[[127 135 128 143 124 128 124 133 137]
 [121 123 127 121 146 118 118 135 144]
 [124 132 135 134 125 125 120 134 142]
 [135 127 138 124 113 131 146 127 123]
 [132 130 141 129 108 130 138 129 128]
 [127 134 134 139 118 128 124 133 137]
 [124 124 122 121 152 119 120 132 139]] 139

[[133 135 142 142 126 126 139 142 137 109 123 121 135 144 132 126]
 [136 117 118 115 120 138 112 118 142 139 119 131 129 140 122 144]
 [127 145 130 123 147 147 119 111 111 119 138 111 140 131 136 139]
 [120 142 135 127 145 149 123 133 138 134 125 120 125 111 116 137]
 [127 137 145 138 131 145 135 129 124 112 130 112 148 131 134 137]
 [117 135 130 133 135 137 114 126 125 135 126 132 124 126 119 129]
 [120 135 132 138 133 131 115 123 120 146 127 138 115 107 122 123]] 123

[[113 119 140 145 110 113 110 148 145 128 112 111 113 130]
 [128 133 109 140 126 109 127 133 125 131 139 130 111 115]
 [110 111 132 111 128 146 146 114 134 119 110 124 109 130]
 [127 138 116 121 125 119 114 146 126 140 149 110 119 119]
 [127 151 128 130 138 143 114 150 108 109 109 111 128 150]
 [123 110 120 141 142 129 135 151 121 116 138 143 121 115]
 [150 127 125 141 140 124 147 144 112 125 120 123 123 133]
 [122 122 112 106 134 137 140 124 124 110 147 149 146 118]] 118

[[115 137 116 114 135 134]
 [132 139 119 120 133 117]
 [131 141 117 119 133 113]
 [119 147 117 112 134 126]
 [125 143 119 111 132 134]
 [112 139 112 121 134 127]
 [133 140 114 119 135 113]
 [114 139 112 123 135 128]
 [126 143 122 105 122 144]
 [126 147 124 115 123 134]
 [113 139 111 120 136 128]
 [131 131 122 121 136 121]] 121

[[117 121 125 130 112 140 114 117 127 131 113 144 143 130]
 [142 108 121 120 121 103 134 123 124 143 145 127 139 152]
 [133 151 156 136 138 112 140 119 141 142 132 134 129 125]
 [111 116 139 142 109 116 151 142 102 137 120 138 142 105]
 [129 117 125 134 125 115 108 141 139 111 125 122 105 128]
 [120 107 129 114 122 126 116 111 123 143 124 135 148 121]] 121
---
Q:
114	108	115	142	150	126	109
118	134	109	154	145	136	129
A: 109

Q:
106	133	155	109
123	98	134	128
A: 134

Q:
127	129	154	128	128	133	129
127	127	105	128	128	130	127
A: 105

Q:
141	120	127	124	134	99	136
127	129	99	128	128	130	128
A: 99

Q:
131	118	155	148	125
131	119	148	138	118
A: 148

Q:
122	130	128	146	111	106
114	142	109	127	135	120
A: 109

Q:
127	128	100	128	128	131	128
127	128	106	129	128	131	127
A: 106
---
[103 157 121 147 126 109] >> 121

[[139 125 125 123]
 [152 112 112 113]
 [121 124 124 111]] >> 124

[[111 105 103 105 101 138]
 [134 135 136 134 137 109]
 [128 130 126 127 127 115]] >> 126

[[145 124 145 112 110 111 141]
 [131 130 137 106 150 100 141]
 [110 116 118 114 121 124 141]] >> 118

[129 104 126 140] >> 126

[[110 125 108 109 116]
 [122 118 122 122 123]
 [106 133 101 102 110]] >> 101

[[123 139 133 127 125 143 126]
 [134 126 134 123 142 121 104]
 [147 114 136 135 125 130 131]] >> 136

[119 136 151 116 130 152] >> 151
---
array([[114, 146, 127, 129, 129, 128],
       [119, 106, 122, 123, 123, 119],
       [104, 157, 135, 135, 137, 140]]) Answer: 128

array([150, 123, 127, 128]) Answer: 128

array([[134, 147, 115, 142, 127, 116, 121],
       [111, 139, 112, 133, 123, 111, 112],
       [105, 139, 113, 136, 130, 116, 101]]) Answer: 121

array([[113, 117, 107, 135],
       [121, 123, 118, 126]]) Answer: 135

array([[118, 119, 117, 126, 128, 135],
       [130, 116, 127, 129, 132, 122],
       [133, 131, 151, 121, 124, 128]]) Answer: 135

array([113, 115, 150, 132,  98, 131]) Answer: 131

array([119, 125, 126, 124, 149]) Answer: 149

array([147, 135, 125, 127, 143, 102, 120]) Answer: 120

array([150, 125, 128, 119, 130, 135]) Answer: 135

array([101, 141, 135, 145, 122]) Answer: 122
---
[[124 136 143 136 121 148]
 [143 122 127 143 153 134]
 [142 124 129 144 151 137]
 [126 130 132 130 125 133]
 [123 134 138 130 119 139]
 [133 128 131 135 136 134]
 [125 130 131 127 123 130]
 [138 125 128 138 144 134]] ⇒ 125

[[131 113 135 113 134 114 131 130 130 131 113 132 112 131]
 [107 134 103 132 105 131 108 113 118 107 130 108 131 107]
 [139 108 149 106 142 108 138 136 134 141 107 139 105 140]
 [126 118 135 117 126 117 126 125 126 127 118 126 116 128]
 [113 128 133 128 111 128 114 117 121 114 128 113 129 118]
 [107 137 157 137 105 136 109 114 117 110 136 108 138 117]
 [132 110 113 108 133 110 131 129 130 132 110 132 107 129]] ⇒ 110

[[126 130 130 122 128 129 126 128 134 113 137 128 129 144]
 [122 128 137 122 145 128 130 121 125 123 125 146 157 134]
 [123 129 111 116 133 130 128 117 119 128 144 108 151 124]
 [133 117 128 121 149 127 129 123 119 131 127 133 139 140]
 [137 121 116 128 145 128 131 128 125 121 117 139 140 111]] ⇒ 121

[[139 130 135 130 130 135 135 128 136 126 117 116 123]
 [130 119 137 136 132 127 133 130 127 128 130 104 121]
 [105 125 132 144 125 136  99 126 128 125 151 153 146]
 [123 128 140 146 126 140 108 126 136 122 134 140 139]
 [136 132 119 113 128 120 142 129 125 131 120 126 121]
 [120 131 141 148 123 146 102 125 137 121 136 149 145]
 [131 120 136 138 134 126 135 130 127 129 128  98 122]
 [143 128 137 130 131 133 137 129 134 126 118 109 121]
 [116 126 120 126 126 123 119 127 121 130 140 146 133]
 [136 135 128 123 125 134 130 127 133 125 118 137 129]
 [139 133 120 113 129 120 148 129 127 131 113 117 120]] ⇒ 133

[[127 126 128 121 118 128 128 140 114 135 143 112 123 135 130]
 [125 129 127 123 138 121 121 129 119 124 140 115 146 136 141]
 [127 125 131 134 125 132 132 130 120 129 127 131 108 124 124]
 [127 128 127 128 128 127 128 129 128 128 128 127 128 128 129]
 [127 133 126 133 135 127 130 133 130 124 125 124 127 126 127]
 [129 134 122 125 128 126 129 126 146 127 120 134 142 127 120]
 [127 122 126 112 122 124 125 111 115 130 146 154 136 126 107]
 [131 127 133 131 133 129 144 136 123 112 126 129 118 122 109]] ⇒ 127

[[132 142 128 101 108 134 137 126 133 140 124]
 [132 140 142 130 111  99 105 121 136 138 131]
 [132 142 137 114  99 109 131 139 130 126 135]
 [132 142 137 114  99 110 132 139 130 127 136]
 [132 143 125 100 113 138 133 127 138 135 117]] ⇒ 143

[[124 111 112 122 119 110 137 134 130]
 [131 136 131 130 137 135 119 121 127]
 [130 134 123 131 133 131 123 128 125]
 [120 126 109 128 125 135 126 144 133]
 [116 107 110 121 124 131 131 138 143]
 [124 106 122 122 126 116 126 127 145]
 [129 130 132 126 139 135 123 116 129]
 [118 120 134 119 111 114 138 134 132]
 [131 136 122 132 138 137 118 126 126]] ⇒ 136

[[112 125 113 133 111 123 139 140 106 121 118 128 145]
 [134 131 130 117 138 135 114 123 143 134 131 130 113]
 [144 127 153 150 133 122 149 128 133 125 141 127 140]
 [109 130 102 112 119 134 115 134 117 130 114 130 127]
 [132 116 137 135 124 106 133 109 122 115 132 116 122]
 [140 126 149 148 129 120 148 128 128 123 139 126 140]
 [132 137 129 125 136 142 125 139 139 138 130 136 131]
 [147 126 153 138 140 122 134 116 143 127 143 124 121]
 [110 129 109 129 112 129 136 144 107 124 116 131 146]
 [145 125 151 142 136 119 138 117 136 125 140 123 127]
 [121 132 121 139 120 133 147 149 117 128 123 135 157]] ⇒ 132
